Below are the code and all the weights of a small trained network. Each question names an input and a class and asks about switching units off, where a switched-off unit gives its printed mean instead of its output.

import numpy as np


def w(rows, s, z=0):
    codes = np.array(rows[::2]) - 128.0
    scale = np.full(codes.shape[1], s)
    scale[-1] = z or s
    return codes * scale


def norm(h):
    return h / np.sqrt((h * h).mean(-1, keepdims=True) + 1e-5)


def f(y):
    return np.maximum(y, 0)


def log_softmax(a):
    a = a - a.max(-1, keepdims=True)
    return a - np.log(np.exp(a).sum(-1, keepdims=True))


def net(x, mask):
    res = np.array(x, float).reshape(1, 7) / 4 @ E
    u = 0
    for l in range(2):
        y = f(norm(res) @ A[l][:, :-1].T + A[l][:, -1])
        res = res + np.where(mask[u : u + 5], y, B[l][:, -1]) @ B[l][:, :-1]
        u += 5
    return log_softmax(norm(res)[-1] @ U[:, :-1].T + U[:, -1])


A, B = {}, {}
E = w([
[122,112,88,22,248,43,234,216,47,96,60],'x0',
[255,190,186,205,172,28,102,173,202,234,107],'x1',
[126,125,123,128,134,132,125,132,135,126,134],'x2',
[132,127,137,126,125,131,128,130,126,127,132],'x3',
[130,127,127,128,130,130,126,131,129,127,135],'x4',
[129,128,130,128,129,126,126,126,123,128,129],'x5',
[136,12,111,241,135,201,188,95,15,120,44],'x6',
],0.0096)
A[0] = w([
[77,118,71,211,39,244,80,86,170,85,156,133],'0.n1',
[2,164,131,93,37,123,73,104,218,155,197,2],'0.n2',
[210,164,113,238,110,148,57,66,192,162,151,107],'0.n3',
[198,188,156,85,54,167,82,100,202,141,189,31],'0.n4',
[166,163,205,109,176,56,99,133,181,209,171,68],'0.n5',
],0.007,0.005)
B[0] = w([
[84,192,143,144,84,124,138,77,77,73,77,254],'0.n1',
[98,173,121,115,112,98,75,103,7,202,151,193],'0.n2',
[125,77,202,122,119,143,135,190,182,166,182,239],'0.n3',
[133,146,103,109,127,57,58,144,92,136,160,192],'0.n4',
[188,150,91,128,115,188,125,140,140,37,97,198],'0.n5',
],0.012,0.0094)
A[1] = w([
[107,79,184,242,82,215,144,76,165,142,129,2],'1.n1',
[29,132,141,4,121,95,128,143,106,142,156,24],'1.n2',
[136,90,172,218,149,59,131,142,126,217,96,60],'1.n3',
[150,36,93,187,152,192,162,125,116,129,93,107],'1.n4',
[143,135,137,129,157,38,105,153,126,159,131,98],'1.n5',
],0.012,0.006)
B[1] = w([
[139,108,129,159,94,254,234,61,197,140,161,254],'1.n1',
[126,50,67,127,170,138,100,94,202,89,188,242],'1.n2',
[214,75,104,222,229,89,92,155,119,228,210,206],'1.n3',
[62,100,169,86,165,73,139,130,37,177,73,223],'1.n4',
[169,164,133,170,101,149,159,164,169,141,50,196],'1.n5',
],0.013,0.0082)
U = w([
[20,195,58,35,25,79,2,30,50,100,230,58],'0',
[210,201,225,153,22,85,10,225,227,201,217,29],'1',
[44,115,197,215,18,224,197,31,80,64,77,88],'2',
[188,36,193,211,140,207,212,108,202,239,208,254],'3',
[117,41,11,18,199,108,79,150,229,7,212,246],'4',
[223,216,66,56,179,27,177,228,218,93,31,174],'5',
[15,13,109,22,206,68,198,100,23,82,29,78],'6',
[217,58,131,219,236,17,146,225,60,214,32,66],'7',
],0.015,0.0041)

Each question gives the input, the list of numbers given to net, and the class t.
The units are the neurons (one row each of A and B). Each row of codes is followed by its name. A weight is (code - 128) times the scale printed after its matrix; where a second scale follows, it is the last column's (A, B and U).
mask holds one flag per neuron, layer by layer. A switched-off neuron (its flag False) gives its mean, the last column of its row in B, instead of its output. The means were averaged over made-up inputs and are rounded, as every weight is.
A unit's drop is (log p(t) with every unit on - log p(t) with that unit switched off) / (log p(t) with every unit on - log p(t) with every unit switched off).
The circuit of an input: a set's keep is (log p(t) with only the set's units on - log p(t) with every unit switched off) / (log p(t) with every unit on - log p(t) with every unit switched off). Starting from all 10 units, units are removed one at a time, each time the one whose removal leaves the highest keep (on an exact tie, the one counted first), for as long as the keep stays at least 0.8.
units of the circuit, in order: the units of the circuit, biggest drop first
unit that matters most: the unit with the biggest drop
top k neurons: the k neurons with the biggest drops, biggest first
top k neurons in layer l: the k neurons of layer l with the biggest drops, biggest first
drop of u: that unit's drop, to one decimal
input [3,0,-4,5,-6,4,1], class 6: units of the circuit, in order -> 1.n3
input [-7,-1,3,8,-4,-7,-5], class 0: top 2 neurons -> 0.n2, 0.n1
input [8,1,-1,-8,-7,4,0], class 5: units of the circuit, in order -> 1.n5, 1.n4
input [1,-3,-1,-3,6,8,2], class 6: top 2 neurons -> 0.n3, 1.n1
input [1,-6,-3,0,-5,3,7], class 6: top 3 neurons -> 1.n4, 0.n3, 1.n5
input [1,3,6,5,-6,-8,2], class 7: top 2 neurons -> 0.n1, 1.n4
input [1,4,8,8,-6,5,0], class 5: top 3 neurons -> 0.n5, 1.n1, 1.n3
input [2,0,-5,6,-5,1,-6], class 4: top 2 neurons -> 1.n2, 0.n1
input [-4,0,-3,5,5,2,-5], class 0: top 2 neurons -> 0.n2, 1.n3
input [-7,2,6,-4,2,-7,-1], class 1: top 2 neurons -> 0.n3, 0.n4
input [6,0,1,1,0,6,-7], class 4: top 3 neurons -> 1.n2, 1.n4, 0.n4
input [-6,4,1,5,-6,0,0], class 1: top 2 neurons -> 0.n4, 1.n2
input [5,8,2,0,1,-1,0], class 5: top 2 neurons -> 0.n5, 0.n3
input [-3,-2,1,3,2,8,-7], class 0: units of the circuit, in order -> 0.n2
input [1,7,-4,0,-5,2,-4], class 5: top 2 neurons in layer 0 -> 0.n5, 0.n2
input [1,-1,0,-4,8,-8,3], class 6: top 2 neurons -> 1.n4, 0.n3
input [-7,-1,5,-7,-1,-4,-2], class 0: drop of 0.n1 -> 0.3
input [2,7,2,3,0,-2,-6], class 5: drop of 0.n5 -> 0.3
input [6,5,-2,-1,-4,3,-1], class 5: drop of 0.n5 -> 0.3
input [2,-3,1,8,1,-5,4], class 6: drop of 0.n5 -> 0.0
input [1,-3,-8,-4,6,8,0], class 4: unit that matters most -> 0.n5
